Each row has a name. After each piece below comes the name of the row it's from, unless a question asks for something else. Each question is about the rows just above it.

Columns, left to right: D Y M T W
[ 4.01 -1.49 -2.52  3.79 -9.20] = gul
[-0.73  6.38 -4.80  6.13 -3.41] = dit
[-5.15 -7.29  0.78  3.79 -9.20] = lebe
Which column holds this, read top down? [ 6.38 -7.29] => Y
Which row holds this, read backwards? [ 0.78 -7.29] => lebe
The row with [-5.15 -7.29  0.78  3.79 -9.20] is => lebe
[-4.80  0.78] is in which column, read top down? => M
Which row holds this, read backwards? [-3.41  6.13 -4.80  6.38] => dit
Which column holds this, read top down? [ 4.01 -0.73] => D

Columns, left to right: B X F G
[-7.59 -1.76 -7.71 -0.41] = dopil
[ 3.50  0.04  5.99 -1.62] = tane
[ 2.00  0.28  2.92 -0.39] = gul
[ 3.32  0.21  4.67 -0.91] = dit
[-7.02 -2.21 -6.93 -1.14] = Bebo
[ 5.29  0.46  8.35 -1.67] = dapa
[-1.76 -7.72 -0.41 -1.90] = nifa
[-6.93  8.35] is in which column, read top down? => F
Which row holds this, read backwards? [-0.41 -7.71 -1.76] => dopil
Which row holds [-1.67  8.35] read backwards? => dapa

Columns, left to right: Q U S K J L R N A
[ 0.45 -1.55 -0.88 -4.67 -0.92 -0.55  4.88 -4.23 -2.75]  Ged
[-1.95 -1.74 -0.88  5.30 -0.92 -0.55 -3.28 -1.73  2.40]  nifa
[-1.74 -1.95  5.30 -0.88  2.99 -0.55  1.22 -5.39  2.34]  gul
[-1.95 -1.55  9.60 -0.67  0.48 -0.55  1.22  3.73  9.93]  raz
[-2.09 -1.55  0.44  2.60 -0.92 -0.55 -2.10 -4.23  3.58]  dit
[-1.95 -1.55  9.60 -0.67  0.48 -0.61  1.22  3.73  9.93]  Bebo
[ 0.46 -1.55 -3.17 -1.07 -1.85 -0.55  1.59 -5.22 -7.28]  sek
[-0.52  1.22  3.73  9.93 -0.92 -0.55  0.07  0.58  2.50]  lebe
[ 3.59 -0.53 -4.11 -2.99 -0.92 -0.55  2.83 -1.87 -5.80]  dapa
Which column holds [ 2.34  9.93  3.58  9.93 -7.28  2.50] top down? => A
Which column holds [-1.55 -1.74 -1.95] top down? => U
Which row holds [ 5.30 -0.88 -1.74 -1.95] read backwards? => nifa
Which column holds [ 5.30  9.60  0.44  9.60 -3.17  3.73] top down? => S
Which row holds [ 9.93  3.73  1.22 -0.55] read backwards? => raz
[-1.74 -1.95 -1.55 -1.55 -1.55 -1.55  1.22] is in which column, read top down? => U
[-1.73 -3.28 -0.55 -0.92  5.30 -0.88 -1.74 -1.95] is which row, read backwards? => nifa

Columns, left to right: H E P C Z
[-2.18 -0.46 -1.99 -0.50 -3.89] = los
[-0.46 -2.18 -1.99 -0.50  0.36] = dit
[-0.46 -2.18 -1.99 -2.97  2.71] = dapa
[-0.46 -2.18 -1.99 -0.50  0.36] is in which row? => dit

Columns, left to right: pip bobe Lotav gep
[-0.99 -0.05  2.71 -5.08] : nifa
[-6.45 -4.39 -4.19 -0.82] : raz
[-4.03  4.75 -0.75  8.18] : lebe
[ 1.25  6.42 -1.21  4.75] : gul
[-4.39 -6.45  3.54 -2.53] : tane
Which row holds this, read backwards? [ 4.75 -1.21  6.42] => gul
Which row holds [-5.08  2.71 -0.05] read backwards? => nifa
Which column holds [-4.03  1.25 -4.39] top down? => pip
[ 2.71 -0.05] is which row, read backwards? => nifa
[-6.45 -4.39 -4.19 -0.82] is in which row? => raz
Which row holds this, read backwards? [ 8.18 -0.75] => lebe
Which row holds [-1.21  6.42] read backwards? => gul

Columns, left to right: sazas Pibu siz Noga sibak nin
[-4.73  5.10 -4.66  4.75 -1.37 -2.49] = nifa
[-2.67  3.54 -7.04  4.62 -2.01  0.63] = dapa
[ 6.44 -4.90  0.48  7.56 -5.32  1.69] = lebe
[-2.55 -3.91 -0.72  6.44 -4.91  0.16] = dopil
[-4.91  6.44] is which row, read backwards? => dopil
Which row holds [-2.49 -1.37  4.75 -4.66] read backwards? => nifa

Columns, left to right: mufid pem kebop renu Zas bokol Molak zot
[ 2.09 -2.18  4.24  3.06  0.09  1.08 -6.64  7.89] = tane
[ 3.17  3.05 -1.13  2.94  5.74  4.88 -1.16  6.41] = dit
[ 4.19  1.67  4.20  4.25 -1.36 -3.54 -9.22  4.46] = sek
[-4.99  0.82 -0.61  3.22  1.34 -3.64 -1.04 -1.11] = gul
[-1.37 -3.54 -4.13  3.54  5.49  0.01  0.22 -5.29] = Ged
[-3.54 -1.37] is which row, read backwards? => Ged
Which row holds [-3.54 -1.36] read backwards? => sek
[-1.36  1.34  5.49] is in which column, read top down? => Zas
[-1.16  4.88  5.74  2.94 -1.13  3.05  3.17] is which row, read backwards? => dit
Which column holds [ 4.19 -4.99 -1.37] top down? => mufid
[4.25 3.22] is in which column, read top down? => renu

Columns, left to right: Bine Kagu Venu lem notag govor gazu
[-4.67 -4.62 -5.48  2.84  5.52  3.17  6.13] : dit
[-5.48 -4.67 -4.62  2.84  5.52  3.17  6.13] : tane
[ 1.47 -4.62 -5.48  2.84  5.52  3.17  6.13] : raz
[ 2.84 -5.48 -4.62 -4.67] is which row, read backwards? => dit
[-5.48 -4.62] is in which column, read top down? => Venu
Which row holds this, read backwards? [-4.62  1.47] => raz
Which column holds [-4.67 -4.62] top down? => Kagu
Which column holds this, read top down? [-5.48  1.47] => Bine

